Below are the code and all the weights of a small trained network. Each question names an input and a class and asks about switching units off, where a switched-off unit gives its printed mean instead of its output.

import numpy as np


def w(rows, s, z=0):
    codes = np.array(rows[::2]) - 128.0
    scale = np.full(codes.shape[1], s)
    scale[-1] = z or s
    return codes * scale


def f(y):
    return np.maximum(y, 0)


def log_softmax(a):
    a = a - a.max(-1, keepdims=True)
    return a - np.log(np.exp(a).sum(-1, keepdims=True))


def net(x, mask):
    res = np.array(x, float).reshape(1, 8) / 4 @ E
    y = f(res @ A[0][:, :-1].T + A[0][:, -1])
    res = res + np.where(mask, y, B[0][:, -1]) @ B[0][:, :-1]
    return log_softmax(res[-1] @ U[:, :-1].T + U[:, -1])


A, B = {}, {}
E = w([
[2,43,133],'x0',
[130,127,126],'x1',
[123,139,137],'x2',
[129,132,130],'x3',
[127,124,127],'x4',
[100,199,38],'x5',
[124,133,129],'x6',
[126,126,128],'x7',
],0.0091)
A[0] = w([
[193,189,154,32],'N0',
[121,138,35,60],'N1',
[120,146,112,2],'N2',
[175,212,118,67],'N3',
[134,128,114,20],'N4',
[183,46,167,45],'N5',
[175,93,185,99],'N6',
[107,89,118,32],'N7',
[153,160,94,50],'N8',
[159,201,149,80],'N9',
[97,174,71,58],'N10',
[118,164,59,71],'N11',
[183,152,120,50],'N12',
[105,250,186,29],'N13',
[85,121,119,68],'N14',
[219,148,126,59],'N15',
[140,114,202,38],'N16',
[164,112,202,117],'N17',
[111,150,84,27],'N18',
[193,141,133,43],'N19',
[121,152,167,253],'N20',
[151,150,134,204],'N21',
[161,118,17,148],'N22',
[179,101,116,32],'N23',
[104,164,101,67],'N24',
],0.013,0.0092)
B[0] = w([
[60,83,148,175],'N0',
[108,178,176,154],'N1',
[170,247,237,128],'N2',
[91,69,125,185],'N3',
[76,90,147,128],'N4',
[122,203,178,168],'N5',
[158,178,152,178],'N6',
[74,119,152,137],'N7',
[110,115,189,143],'N8',
[69,113,180,171],'N9',
[118,156,177,154],'N10',
[167,152,175,157],'N11',
[66,92,116,154],'N12',
[202,185,76,144],'N13',
[93,96,153,146],'N14',
[80,93,116,185],'N15',
[107,196,193,147],'N16',
[140,195,129,187],'N17',
[183,179,204,133],'N18',
[97,150,128,156],'N19',
[185,92,38,254],'N20',
[142,97,89,205],'N21',
[171,183,124,186],'N22',
[93,152,154,132],'N23',
[174,174,204,139],'N24',
],0.013,0.0093)
U = w([
[165,206,167,57],'0',
[181,98,62,240],'1',
[2,49,133,2],'2',
[207,97,47,194],'3',
[194,101,45,171],'4',
[195,106,55,169],'5',
],0.0094,0.0089)

Each question gives the input, the list of numbers given to net, and the class t.
The units are the neurons (one row each of A and B). Each row of codes is followed by its name. A weight is (code - 128) times the scale printed after its matrix; where a second scale follows, it is the last column's (A, B and U).
mask holds one flag per neuron, in row order. A switched-off neuron (its flag False) gives its mean, the last column of its row in B, instead of its output. The means were averaged over made-up inputs and are rounded, as every weight is.
A unit's drop is (log p(t) with every unit on - log p(t) with that unit switched off) / (log p(t) with every unit on - log p(t) with every unit switched off).
The circuit of an input: a set's keep is (log p(t) with only the set's units on - log p(t) with every unit switched off) / (log p(t) with every unit on - log p(t) with every unit switched off). Starting from the 12 units with the biggest drops (on a tie, the unit counted first), units are removed one at a time, each time the one whose removal leaves the highest keep (on an exact tie, the one counted first), for as long as the keep stays at least 0.8.
circuit, biggest first: the units of the circuit, biggest drop first
most important unit: the unit with the biggest drop
k most important neurons: the k neurons with the biggest drops, biggest first
drop of u: that unit's drop, to one decimal
input [-7,5,2,4,5,-6,4,0], class 2: most important unit => N0
input [3,7,6,7,-7,-7,3,6], class 0: circuit, biggest first => (N5, N16)
input [-5,-1,7,-6,-1,-7,3,1], class 0: circuit, biggest first => (N5, N17)
input [-7,-4,-6,5,0,-4,5,7], class 2: circuit, biggest first => (N0, N15, N9)
input [-6,-7,-1,-3,2,8,4,6], class 0: 2 most important neurons => (N22, N1)
input [-8,-8,-3,6,4,-8,-7,-1], class 0: 3 most important neurons => (N6, N17, N5)
input [-2,-3,6,-6,2,-7,3,-6], class 0: 2 most important neurons => (N5, N16)
input [6,3,-3,-4,-3,7,-7,4], class 0: drop of N1 => 0.2
input [-8,4,6,-8,6,1,6,3], class 2: drop of N0 => 0.2
input [-8,3,-3,8,0,-3,1,7], class 2: drop of N15 => 0.1
input [7,7,-2,3,-2,-7,1,8], class 0: drop of N22 => -0.1
input [-7,-7,7,7,-3,-6,3,-4], class 2: 3 most important neurons => (N0, N15, N9)
